B = ((1.58, 1.43, -1.47, 2.60, -13.24, 4.89, -3.60, -4.99, 1.59, -14.11), (-2.56, 0.34, -5.77, -3.28, -0.19, -16.48, 12.35, -9.56, -5.95, -1.03), (-6.14, -23.56, 0.71, 1.79, 0.92, -19.94, 1.84, 1.04, -12.65, -3.69), (-2.25, 1.17, -2.82, -1.68, 0.22, 16.87, -4.43, -1.00, -1.57, -4.83), (-13.29, -11.99, -2.39, 0.21, 15.11, 9.90, -9.46, 8.40, -10.04, 0.37), (-2.40, -5.74, -4.58, -4.75, 7.06, 10.91, 1.65, -0.62, -8.62, 0.46), (-6.06, -3.19, -2.97, -2.05, 5.24, -10.51, 11.19, -5.46, -8.28, -0.71), (-5.20, -14.61, 2.56, -2.45, 0.03, 0.15, -9.79, 5.74, -5.02, 0.86), (2.66, 8.18, -0.91, -8.46, -14.73, -8.95, -5.25, -4.55, 6.78, 2.20))
B[0,0] => 1.58
B[5,0] => -2.40
B[6,5] => -10.51
B[:, 7] => [-4.99, -9.56, 1.04, -1.00, 8.40, -0.62, -5.46, 5.74, -4.55]
B[4,1] => -11.99
B[2,1] => -23.56
B[5,1] => -5.74
B[1] => [-2.56, 0.34, -5.77, -3.28, -0.19, -16.48, 12.35, -9.56, -5.95, -1.03]
B[8,4] => -14.73
B[:, 5] => [4.89, -16.48, -19.94, 16.87, 9.90, 10.91, -10.51, 0.15, -8.95]
B[2,9] => -3.69
B[1,2] => -5.77
B[8,5] => -8.95
B[4] => [-13.29, -11.99, -2.39, 0.21, 15.11, 9.90, -9.46, 8.40, -10.04, 0.37]
B[5] => [-2.40, -5.74, -4.58, -4.75, 7.06, 10.91, 1.65, -0.62, -8.62, 0.46]
B[8,1] => 8.18
B[2,5] => -19.94
B[8] => [2.66, 8.18, -0.91, -8.46, -14.73, -8.95, -5.25, -4.55, 6.78, 2.20]
B[0,2] => -1.47
B[2,3] => 1.79
B[:, 3] => [2.60, -3.28, 1.79, -1.68, 0.21, -4.75, -2.05, -2.45, -8.46]
B[4,0] => -13.29
B[7,9] => 0.86
B[3,2] => -2.82
B[7,3] => -2.45
B[4,9] => 0.37
B[6] => [-6.06, -3.19, -2.97, -2.05, 5.24, -10.51, 11.19, -5.46, -8.28, -0.71]
B[5,5] => 10.91
B[6,4] => 5.24
B[6,8] => -8.28
B[2,8] => -12.65
B[7,1] => -14.61

M =
[[ 2.62  0.01 -2.40 -2.55 -2.58  0.23]
 [-1.14  2.96 -2.69 -5.17  0.34 -4.65]
 [ 0.29 -1.15  0.53  0.83 -0.52  1.60]
 [ 0.96 -2.28  4.64  5.71 -1.15  4.31]
 [-1.27 -1.47  4.79  5.88  1.73  2.08]
 [-2.33 -2.98 -2.01  1.01  3.22  1.54]
 [ 1.67  2.45  3.17  0.86 -2.05 -0.85]
 [-2.11  1.85 -1.59 -2.03  2.17 -3.60]]
Rows and columns are counted from 0.
row 0 col 0 -> 2.62
row 3 col 4 -> -1.15
row 7 col 5 -> -3.60
row 0 col 2 -> -2.40
row 6 col 1 -> 2.45
row 7 col 3 -> -2.03
row 1 col 2 -> -2.69
row 5 col 5 -> 1.54
row 5 col 1 -> -2.98
row 3 col 0 -> 0.96
row 4 col 2 -> 4.79
row 4 col 0 -> -1.27
row 1 col 3 -> -5.17
row 4 col 4 -> 1.73
row 1 col 0 -> -1.14
row 1 col 4 -> 0.34
row 2 col 0 -> 0.29
row 0 col 3 -> -2.55
row 2 col 2 -> 0.53
row 0 col 5 -> 0.23
row 6 col 0 -> 1.67
row 7 col 2 -> -1.59
row 3 col 3 -> 5.71
row 6 col 3 -> 0.86
row 6 col 4 -> -2.05
row 4 col 3 -> 5.88

data = [-1.23 -4.61  0.11  1.47 -1.25 -4.63 -0.66 -1.96]
data[-8]: -1.23
data[-1]: -1.96
data[6]: -0.66
data[-3]: -4.63
data[-4]: -1.25
data[3]: 1.47

x =
array([[4127, 4638, 3630, 3724, 3450, 3909, 3700, 4215, 4985, 5146, 3427,
        4101, 4630, 4276, 4341],
       [3491, 4305, 3346, 4320, 4021, 3463, 4437, 5284, 5404, 5281, 4034,
        4574, 5409, 4445, 4287],
       [3152, 4293, 2947, 4327, 3890, 3104, 4479, 5691, 5845, 5676, 3916,
        4667, 5841, 4486, 4253],
       [2882, 4296, 2643, 4352, 3816, 2836, 4536, 6022, 6188, 5972, 3838,
        4764, 6189, 4532, 4240],
       [3236, 4301, 3050, 4326, 3926, 3202, 4467, 5584, 5728, 5568, 3940,
        4647, 5724, 4476, 4265],
       [3310, 4020, 4030, 6331, 5863, 3145, 6218, 6993, 5288, 4735, 5940,
        5728, 6414, 5304, 4460],
       [3791, 4604, 2947, 3127, 2576, 3588, 3106, 4306, 5537, 5803, 2694,
        3636, 4545, 3847, 3938],
       [2877, 4298, 2626, 4311, 3791, 2846, 4512, 5998, 6192, 5983, 3808,
        4749, 6180, 4511, 4234],
       [3842, 4304, 3756, 4311, 4137, 3820, 4377, 4860, 4932, 4860, 4147,
        4452, 4928, 4383, 4291],
       [3811, 4842, 4098, 6563, 5737, 2921, 6295, 6790, 5189, 4644, 5787,
        5765, 6310, 5720, 4446],
       [1707, 4304, 1247, 4349, 3370, 1611, 4689, 7398, 7729, 7347, 3403,
        5120, 7725, 4704, 4170],
       [4326, 4415, 4168, 4198, 3979, 4030, 3978, 4025, 4185, 4271, 3942,
        4166, 4204, 4354, 4280],
       [3682, 4143, 3246, 3182, 3096, 3909, 3392, 4106, 5152, 5233, 3154,
        3751, 4419, 3781, 4152],
       [2543, 4216, 3678, 7714, 7470, 2444, 8333, 8954, 6139, 4864, 7457,
        7109, 8278, 6199, 4728],
       [3207, 4302, 3011, 4311, 3910, 3179, 4469, 5610, 5765, 5602, 3925,
        4648, 5755, 4469, 4255]])
Indices start at 0.
(0, 0) -> 4127
(8, 6) -> 4377
(5, 14) -> 4460
(4, 10) -> 3940
(11, 4) -> 3979
(12, 0) -> 3682
(0, 13) -> 4276
(5, 8) -> 5288
(11, 0) -> 4326
(8, 8) -> 4932
(9, 14) -> 4446
(4, 1) -> 4301
(8, 0) -> 3842
(13, 6) -> 8333
(3, 0) -> 2882
(9, 9) -> 4644
(9, 5) -> 2921
(9, 10) -> 5787
(8, 1) -> 4304
(1, 1) -> 4305
(0, 9) -> 5146
(3, 9) -> 5972
(6, 7) -> 4306
(11, 6) -> 3978
(11, 12) -> 4204
(0, 3) -> 3724
(7, 3) -> 4311
(2, 9) -> 5676
(9, 1) -> 4842
(4, 5) -> 3202
(6, 3) -> 3127
(2, 0) -> 3152
(11, 3) -> 4198
(1, 14) -> 4287
(14, 11) -> 4648
(4, 14) -> 4265
(10, 11) -> 5120
(5, 5) -> 3145
(12, 12) -> 4419

X =
[[-0.02  0.06  0.08 -0.06 -0.03 -0.05]
 [-0.10  0.04 -0.05  0.01 -0.05  0.06]
 [ 0.00 -0.08 -0.03  0.08  0.10  0.04]
 [ 0.09 -0.06  0.01  0.06  0.06  0.06]
 [ 0.01 -0.06 -0.01  0.12 -0.01  0.03]
 [-0.01 -0.03  0.01  0.10  0.02  0.07]
 [ 0.11  0.06  0.00 -0.16  0.00 -0.05]
 [ 0.03  0.12 -0.19 -0.09  0.18 -0.10]
 [-0.01 -0.04  0.02  0.15  0.01  0.03]
 [ 0.05  0.01 -0.03  0.05  0.07  0.00]
 [ 0.07  0.07  0.02 -0.08 -0.07 -0.11]
 [ 0.00 -0.08  0.10  0.25  0.06  0.12]
 [-0.01  0.06  0.01  0.07  0.02  0.04]]
X[0, 0] -> -0.02
X[2, 5] -> 0.04
X[11, 1] -> -0.08
X[8, 2] -> 0.02
X[7, 4] -> 0.18
X[2, 2] -> -0.03
X[3, 5] -> 0.06
X[:, 0] -> [-0.02, -0.10, 0.00, 0.09, 0.01, -0.01, 0.11, 0.03, -0.01, 0.05, 0.07, 0.00, -0.01]
X[8, 1] -> -0.04
X[1, 5] -> 0.06
X[1] -> [-0.10, 0.04, -0.05, 0.01, -0.05, 0.06]
X[3] -> [0.09, -0.06, 0.01, 0.06, 0.06, 0.06]
X[:, 4] -> [-0.03, -0.05, 0.10, 0.06, -0.01, 0.02, 0.00, 0.18, 0.01, 0.07, -0.07, 0.06, 0.02]
X[12, 0] -> -0.01
X[10, 1] -> 0.07
X[5] -> [-0.01, -0.03, 0.01, 0.10, 0.02, 0.07]
X[4, 1] -> -0.06
X[2, 3] -> 0.08
X[12, 4] -> 0.02
X[11] -> [0.00, -0.08, 0.10, 0.25, 0.06, 0.12]
X[6, 2] -> 0.00
X[5, 1] -> -0.03
X[0, 1] -> 0.06
X[8, 3] -> 0.15
X[4, 2] -> -0.01
X[:, 1] -> [0.06, 0.04, -0.08, -0.06, -0.06, -0.03, 0.06, 0.12, -0.04, 0.01, 0.07, -0.08, 0.06]
X[8, 5] -> 0.03
X[6, 3] -> -0.16
X[9, 0] -> 0.05
X[3, 3] -> 0.06

arr =
[-0.04  3.11  3.24  3.35 -1.34 -2.40 -1.66  0.20 -2.95 -0.53  0.17  0.42
  6.40 -2.35 -3.93]
arr[0] => -0.04
arr[6] => -1.66
arr[10] => 0.17
arr[12] => 6.40
arr[13] => -2.35
arr[2] => 3.24
arr[11] => 0.42
